Below is a small trained network, with its code and all its weights. Each question gives an input and a class and asks what happens when units are switched off, that is, made to give their printed mean instead of their output.

import numpy as np


def w(rows, s, z=0):
    codes = np.array(rows[::2]) - 128.0
    scale = np.full(codes.shape[1], s)
    scale[-1] = z or s
    return codes * scale


def norm(h):
    return h / np.sqrt((h * h).mean(-1, keepdims=True) + 1e-5)


def f(y):
    return y / 2 * (1 + np.tanh(0.7978845608 * (y + 0.044715 * y**3)))


def log_softmax(a):
    a = a - a.max(-1, keepdims=True)
    return a - np.log(np.exp(a).sum(-1, keepdims=True))


def net(x, mask):
    res = np.array(x, float).reshape(1, 8) / 4 @ E
    u = 0
    for l in range(2):
        y = f(norm(res) @ A[l][:, :-1].T + A[l][:, -1])
        res = res + np.where(mask[u : u + 12], y, B[l][:, -1]) @ B[l][:, :-1]
        u += 12
    return log_softmax(norm(res)[-1] @ U[:, :-1].T + U[:, -1])


A, B = {}, {}
E = w([
[129,128,128,129],'x0',
[124,129,133,129],'x1',
[123,134,147,137],'x2',
[129,220,94,125],'x3',
[128,128,127,128],'x4',
[163,137,57,253],'x5',
[17,130,89,117],'x6',
[124,131,132,131],'x7',
],0.011)
A[0] = w([
[157,107,51,87,97],'0.n0',
[27,118,77,132,253],'0.n1',
[101,142,185,173,90],'0.n2',
[141,120,71,226,255],'0.n3',
[148,254,92,92,218],'0.n4',
[77,69,135,129,61],'0.n5',
[109,217,99,115,113],'0.n6',
[86,108,160,107,83],'0.n7',
[139,71,102,181,20],'0.n8',
[180,101,146,175,127],'0.n9',
[207,144,176,77,105],'0.n10',
[61,115,68,194,3],'0.n11',
],0.016,0.0041)
B[0] = w([
[101,113,161,113,131],'0.n0',
[100,88,49,97,234],'0.n1',
[106,109,129,114,127],'0.n2',
[216,98,117,141,254],'0.n3',
[125,208,191,185,234],'0.n4',
[129,90,95,154,157],'0.n5',
[64,153,143,95,183],'0.n6',
[107,98,101,98,158],'0.n7',
[168,87,126,151,163],'0.n8',
[148,81,126,102,183],'0.n9',
[90,124,179,217,202],'0.n10',
[113,142,131,254,181],'0.n11',
],0.029,0.0098)
A[1] = w([
[121,155,117,145,98],'1.n0',
[231,142,188,92,115],'1.n1',
[94,216,91,46,3],'1.n2',
[139,147,138,114,118],'1.n3',
[174,134,97,186,123],'1.n4',
[232,151,136,170,126],'1.n5',
[108,117,125,46,122],'1.n6',
[111,7,126,147,132],'1.n7',
[72,115,66,150,110],'1.n8',
[113,122,110,84,94],'1.n9',
[132,225,120,185,115],'1.n10',
[79,134,95,71,128],'1.n11',
],0.019,0.0066)
B[1] = w([
[147,120,117,146,133],'1.n0',
[159,138,146,26,179],'1.n1',
[2,194,116,136,154],'1.n2',
[142,125,141,130,122],'1.n3',
[148,177,78,149,204],'1.n4',
[62,161,157,35,233],'1.n5',
[108,109,42,160,151],'1.n6',
[114,65,175,158,253],'1.n7',
[176,175,154,85,183],'1.n8',
[108,122,101,82,137],'1.n9',
[172,115,60,96,207],'1.n10',
[70,128,116,82,172],'1.n11',
],0.032,0.011)
U = w([
[86,48,238,197,93],'0',
[216,50,186,55,169],'1',
[56,31,75,91,177],'2',
[188,53,71,218,235],'3',
[120,226,211,196,233],'4',
[200,234,143,30,5],'5',
[14,212,88,101,97],'6',
[184,212,4,159,30],'7',
],0.02,0.0024)

Each question gives the input, the list of numbers given to net, and the class t.
The units are the neurons (one row each of A and B). Each row of codes is followed by its name. A weight is (code - 128) times the scale printed after its matrix; where a second scale follows, it is the last column's (A, B and U).
mask holds one flag per neuron, layer by layer. A switched-off neuron (its flag False) gives its mean, the last column of its row in B, instead of its output. The means were averaged over made-up inputs and are rounded, as every weight is.
A unit's drop is (log p(t) with every unit on - log p(t) with that unit switched off) / (log p(t) with every unit on - log p(t) with every unit switched off).
The circuit of an input: a set's keep is (log p(t) with only the set's units on - log p(t) with every unit switched off) / (log p(t) with every unit on - log p(t) with every unit switched off). Starting from the 12 units with the biggest drops (on a tie, the unit counted first), units are removed one at a time, each time the one whose removal leaves the highest keep (on an exact tie, the one counted first), for as long as the keep stays at least 0.8.
units of the circuit, in order: the units of the circuit, biggest drop first
unit that matters most: the unit with the biggest drop
top k neurons: the k neurons with the biggest drops, biggest first
k most important neurons of layer l: the k neurons of layer l with the biggest drops, biggest first
drop when u is switched off: that unit's drop, to one decimal
input [-5,-4,-4,-8,3,-1,-3,-6], class 0: unit that matters most	0.n3
input [3,8,-2,4,-5,1,8,7], class 7: top 3 neurons	[0.n11; 1.n5; 0.n4]
input [7,-6,-4,1,5,-2,-4,-7], class 4: top 2 neurons	[0.n10; 1.n7]
input [-4,2,-4,2,2,-7,-3,-6], class 4: units of the circuit, in order	[0.n10; 0.n1]
input [-3,0,1,-5,3,-5,0,7], class 0: 3 most important neurons of layer 0	[0.n1; 0.n6; 0.n5]
input [5,5,-2,-2,-7,2,0,6], class 1: 2 most important neurons of layer 1	[1.n5; 1.n1]
input [8,8,5,2,6,-7,-3,-4], class 4: top 3 neurons	[0.n10; 1.n7; 0.n3]
input [-1,8,-6,-8,-7,0,-2,-7], class 0: top 2 neurons	[0.n3; 1.n7]
input [1,-8,7,-8,-8,1,1,-2], class 3: units of the circuit, in order	[0.n4; 1.n5]
input [-7,-5,-3,4,-4,1,3,7], class 7: 2 most important neurons of layer 0	[0.n11; 0.n4]
input [-3,-4,5,-2,5,-6,-7,-1], class 0: 2 most important neurons of layer 0	[0.n10; 0.n4]
input [8,-3,-6,0,7,4,-8,-7], class 1: top 2 neurons	[0.n9; 0.n4]
input [-8,-1,-8,-2,6,-7,-6,-1], class 0: top 2 neurons	[0.n10; 0.n4]
input [0,-2,-1,5,4,2,2,6], class 7: units of the circuit, in order	[1.n10]
input [-6,6,-2,-5,4,-2,0,-8], class 0: 2 most important neurons of layer 1	[1.n7; 1.n10]
input [-3,7,7,0,8,8,0,0], class 1: top 3 neurons	[0.n3; 1.n5; 0.n4]
input [1,0,4,-6,-2,5,2,2], class 3: top 2 neurons	[0.n11; 1.n4]
input [-1,0,-4,-3,3,0,-3,-1], class 0: top 2 neurons	[0.n10; 0.n3]
input [3,8,3,8,6,-7,-1,8], class 4: drop when 0.n4 is switched off	0.5
input [6,1,3,5,6,-2,0,4], class 4: units of the circuit, in order	[0.n4]
input [1,-4,4,-2,6,6,0,-1], class 1: drop when 1.n1 is switched off	0.1
input [-4,3,-2,-7,6,3,6,-8], class 3: drop when 1.n7 is switched off	0.0
input [1,0,-7,6,4,-1,-6,-7], class 4: drop when 0.n10 is switched off	0.3
input [0,8,8,0,-6,7,-8,8], class 1: 2 most important neurons of layer 0	[0.n9; 0.n4]
input [0,7,-3,1,-1,-6,-8,-4], class 4: top 3 neurons	[0.n10; 0.n1; 1.n7]
input [8,-4,4,6,-7,-7,-2,-8], class 4: 2 most important neurons of layer 0	[0.n10; 0.n3]
input [8,-6,8,5,-6,7,4,1], class 7: top neuron	[0.n11]
